Here is a tiny trained network, its code and every weight. The questions are about switching its units off for an input and a class, where a switched-off unit gives its printed mean instead of its output.

import numpy as np


def w(rows, s, z=0):
    codes = np.array(rows[::2]) - 128.0
    scale = np.full(codes.shape[1], s)
    scale[-1] = z or s
    return codes * scale


def f(y):
    return y / 2 * (1 + np.tanh(0.7978845608 * (y + 0.044715 * y**3)))


def log_softmax(a):
    a = a - a.max(-1, keepdims=True)
    return a - np.log(np.exp(a).sum(-1, keepdims=True))


def net(x, mask):
    res = np.array(x, float).reshape(1, 8) / 4 @ E
    y = f(res @ A[0][:, :-1].T + A[0][:, -1])
    res = res + np.where(mask, y, B[0][:, -1]) @ B[0][:, :-1]
    return log_softmax(res[-1] @ U[:, :-1].T + U[:, -1])


A, B = {}, {}
E = w([
[95,88,92,133,154,154],'x0',
[175,93,116,237,157,121],'x1',
[154,142,15,106,137,34],'x2',
[110,102,130,143,140,177],'x3',
[33,106,78,55,139,151],'x4',
[115,153,196,119,92,12],'x5',
[205,204,103,92,99,171],'x6',
[143,106,68,222,146,95],'x7',
],0.011)
A[0] = w([
[147,84,144,191,145,154,183],'n0',
[129,111,139,145,108,20,209],'n1',
[74,108,142,87,145,162,59],'n2',
[136,143,204,128,124,39,136],'n3',
[134,107,24,96,127,112,160],'n4',
[165,217,116,109,113,167,50],'n5',
[132,76,103,171,144,201,100],'n6',
[180,198,104,94,97,160,174],'n7',
[151,105,133,120,118,99,82],'n8',
[146,124,95,105,149,109,144],'n9',
[67,136,128,102,151,163,148],'n10',
[106,140,195,160,113,93,213],'n11',
[166,180,140,89,164,183,160],'n12',
[134,82,171,153,142,135,121],'n13',
[135,124,188,153,108,49,95],'n14',
[108,167,137,87,109,206,253],'n15',
[68,98,129,88,116,158,148],'n16',
[122,108,164,213,152,152,102],'n17',
[97,145,144,179,111,109,145],'n18',
[116,119,54,136,136,81,105],'n19',
[47,115,149,85,155,165,83],'n20',
[124,120,91,131,165,8,224],'n21',
],0.014,0.0032)
B[0] = w([
[157,171,47,154,150,255,207],'n0',
[125,171,103,104,185,46,224],'n1',
[92,143,194,130,147,138,208],'n2',
[114,185,109,30,117,93,221],'n3',
[121,21,140,175,146,107,233],'n4',
[190,84,149,123,83,93,210],'n5',
[138,162,139,135,105,205,218],'n6',
[198,74,151,132,71,89,231],'n7',
[148,144,102,109,137,102,139],'n8',
[133,103,121,162,131,98,165],'n9',
[91,97,174,124,113,147,210],'n10',
[138,173,125,77,156,148,198],'n11',
[198,87,190,124,57,150,213],'n12',
[123,170,120,138,147,186,169],'n13',
[155,222,105,34,112,101,205],'n14',
[99,48,165,118,85,127,249],'n15',
[30,99,185,120,140,156,222],'n16',
[153,175,91,164,146,242,206],'n17',
[164,140,101,101,149,121,161],'n18',
[133,66,70,232,184,105,203],'n19',
[47,105,176,82,137,143,234],'n20',
[88,165,46,169,186,51,244],'n21',
],0.0091,0.014)
U = w([
[7,122,212,123,111,164,160],'0',
[113,254,109,103,131,70,168],'1',
[183,125,165,153,67,124,151],'2',
[86,117,67,214,153,75,2],'3',
[123,177,104,184,124,233,122],'4',
],0.0095,0.0011)

Each question gives the input, the list of numbers given to net, and the class t.
The units are the neurons (one row each of A and B). Each row of codes is followed by its name. A weight is (code - 128) times the scale printed after its matrix; where a second scale follows, it is the last column's (A, B and U).
mask holds one flag per neuron, in row order. A switched-off neuron (its flag False) gives its mean, the last column of its row in B, instead of its output. The means were averaged over made-up inputs and are rounded, as every weight is.
A unit's drop is (log p(t) with every unit on - log p(t) with that unit switched off) / (log p(t) with every unit on - log p(t) with every unit switched off).
The circuit of an input: a set's keep is (log p(t) with only the set's units on - log p(t) with every unit switched off) / (log p(t) with every unit on - log p(t) with every unit switched off). Starting from the 12 units with the biggest drops (on a tie, the unit counted first), units are removed one at a time, each time the one whose removal leaves the highest keep (on an exact tie, the one counted first), for as long as the keep stays at least 0.8.
units of the circuit, in order: the units of the circuit, biggest drop first
top k neurons: the k neurons with the biggest drops, biggest first
drop of u: that unit's drop, to one decimal
input [3,-6,3,-1,-1,-4,2,-3], class 2: units of the circuit, in order : n7
input [8,0,-5,-3,-2,-7,5,-2], class 2: units of the circuit, in order : n12, n7
input [0,-3,8,-2,-8,-4,-6,-6], class 3: units of the circuit, in order : n11, n21
input [8,7,-7,-3,-2,8,-1,7], class 1: top 2 neurons : n14, n1
input [1,3,-3,-8,6,-2,7,-8], class 2: top 2 neurons : n7, n12
input [-7,-6,7,-4,8,-2,-7,-2], class 3: top 3 neurons : n21, n19, n4
input [8,-6,2,7,-7,1,-3,6], class 4: top 2 neurons : n0, n17
input [3,8,2,1,-8,2,6,4], class 4: top 2 neurons : n0, n17
input [-5,-6,0,-8,-4,6,8,-7], class 2: top 2 neurons : n7, n5
input [-3,1,6,-8,5,-8,2,-2], class 3: top 2 neurons : n19, n4
input [-2,-6,8,8,-4,-5,7,8], class 3: top 2 neurons : n19, n4
input [8,0,-8,3,-7,7,7,4], class 4: drop of n17 : 0.1
input [-4,1,-3,6,-3,1,-7,-5], class 4: drop of n17 : 0.3
